Below are the code and all the weights of a small trained network. Each question names an input and a class and asks about switching units off, where a switched-off unit gives its printed mean instead of its output.

import numpy as np


def w(rows, s, z=0):
    codes = np.array(rows[::2]) - 128.0
    scale = np.full(codes.shape[1], s)
    scale[-1] = z or s
    return codes * scale


def f(y):
    return y / 2 * (1 + np.tanh(0.7978845608 * (y + 0.044715 * y**3)))


def log_softmax(a):
    a = a - a.max(-1, keepdims=True)
    return a - np.log(np.exp(a).sum(-1, keepdims=True))


def net(x, mask):
    res = np.array(x, float).reshape(1, 2) / 4 @ E
    y = f(res @ A[0][:, :-1].T + A[0][:, -1])
    res = res + np.where(mask, y, B[0][:, -1]) @ B[0][:, :-1]
    return log_softmax(res[-1] @ U[:, :-1].T + U[:, -1])


A, B = {}, {}
E = w([
[209,149,123,32,6,80,75,137,103,233,177,87],'x0',
[104,189,43,109,93,190,173,151,103,109,129,207],'x1',
],0.013)
A[0] = w([
[80,88,123,138,167,170,148,126,186,35,88,132,149],'neuron 0',
[153,146,110,87,102,108,73,145,62,180,127,126,87],'neuron 1',
[153,165,151,105,68,113,136,160,127,173,151,113,98],'neuron 2',
[185,171,141,86,61,68,80,132,88,217,147,139,208],'neuron 3',
[129,148,137,139,146,166,199,50,141,60,69,139,79],'neuron 4',
[99,62,244,135,132,122,83,94,148,155,110,75,100],'neuron 5',
[88,48,126,193,158,142,158,121,188,139,99,93,89],'neuron 6',
[167,63,184,157,198,86,96,49,162,185,160,66,151],'neuron 7',
[112,208,2,130,100,184,162,187,68,133,156,178,135],'neuron 8',
[78,103,182,171,212,135,191,142,142,96,170,118,176],'neuron 9',
[115,104,155,125,106,130,165,113,194,144,104,141,248],'neuron 10',
],0.0082,0.014)
B[0] = w([
[114,58,174,142,84,149,131,153,121,95,118,157,211],'neuron 0',
[56,111,82,192,73,98,201,85,108,197,162,182,171],'neuron 1',
[86,76,97,182,97,92,222,98,80,166,142,147,170],'neuron 2',
[130,101,190,100,96,159,134,150,97,72,127,152,251],'neuron 3',
[43,93,11,229,129,15,230,38,74,204,128,116,167],'neuron 4',
[59,187,151,114,144,59,222,54,172,201,104,87,173],'neuron 5',
[75,136,106,152,102,115,205,67,102,170,165,159,166],'neuron 6',
[86,174,141,72,170,143,162,110,189,119,81,138,198],'neuron 7',
[76,217,186,73,197,155,186,88,179,97,52,69,219],'neuron 8',
[95,110,167,125,109,153,123,157,127,109,116,176,212],'neuron 9',
[141,106,190,54,158,162,67,216,129,80,162,148,207],'neuron 10',
],0.012,0.02)
U = w([
[97,229,143,98,161,126,166,48,204,147,78,84,121],'0',
[99,35,133,173,64,122,158,90,47,147,151,154,96],'1',
[153,95,187,65,144,160,43,249,133,76,128,146,253],'2',
[153,111,50,147,118,106,118,111,116,126,134,99,100],'3',
[166,130,103,131,135,134,72,103,136,112,154,99,92],'4',
[159,118,114,143,137,126,114,136,125,141,137,105,94],'5',
[125,121,120,146,138,138,105,113,93,186,117,119,94],'6',
[135,152,100,138,124,94,117,102,127,115,145,108,88],'7',
],0.013,0.0063)

Each question gives the input, the list of numbers given to net, and the class t.
The units are the neurons (one row each of A and B). Each row of codes is followed by its name. A weight is (code - 128) times the scale printed after its matrix; where a second scale follows, it is the last column's (A, B and U).
mask holds one flag per neuron, in row order. A switched-off neuron (its flag False) gives its mean, the last column of its row in B, instead of its output. The means were averaged over made-up inputs and are rounded, as every weight is.
A unit's drop is (log p(t) with every unit on - log p(t) with that unit switched off) / (log p(t) with every unit on - log p(t) with every unit switched off).
The circuit of an input: a set's keep is (log p(t) with only the set's units on - log p(t) with every unit switched off) / (log p(t) with every unit on - log p(t) with every unit switched off). Starting from all 11 units, units are removed one at a time, each time the one whose removal leaves the highest keep (on an exact tie, the one counted first), for as long as the keep stays at least 0.8.
circuit, biggest first: the units of the circuit, biggest drop first
top k neurons: the k neurons with the biggest drops, biggest first
drop of u: that unit's drop, to one decimal
input [1,3], class 2: circuit, biggest first -> (neuron 4)
input [3,-2], class 2: top 3 neurons -> (neuron 4; neuron 8; neuron 6)
input [-7,-6], class 1: top 3 neurons -> (neuron 8; neuron 0; neuron 9)
input [-6,-5], class 1: top 2 neurons -> (neuron 8; neuron 0)
input [-3,0], class 2: top 3 neurons -> (neuron 1; neuron 2; neuron 5)
input [-4,-3], class 1: top 2 neurons -> (neuron 8; neuron 6)
input [-3,-2], class 2: top 3 neurons -> (neuron 1; neuron 2; neuron 8)
input [4,-3], class 1: top 2 neurons -> (neuron 8; neuron 2)
input [-1,-3], class 2: top 3 neurons -> (neuron 8; neuron 4; neuron 1)
input [-8,5], class 1: top 2 neurons -> (neuron 4; neuron 0)
input [3,0], class 2: top 2 neurons -> (neuron 4; neuron 6)
input [-2,-3], class 2: top 2 neurons -> (neuron 8; neuron 4)
input [-7,6], class 1: top 2 neurons -> (neuron 0; neuron 4)
input [-1,3], class 2: top neuron -> (neuron 5)
input [5,-3], class 1: drop of neuron 1 -> 0.2
input [-7,-3], class 1: drop of neuron 5 -> 0.0
input [0,-3], class 2: drop of neuron 1 -> 0.1
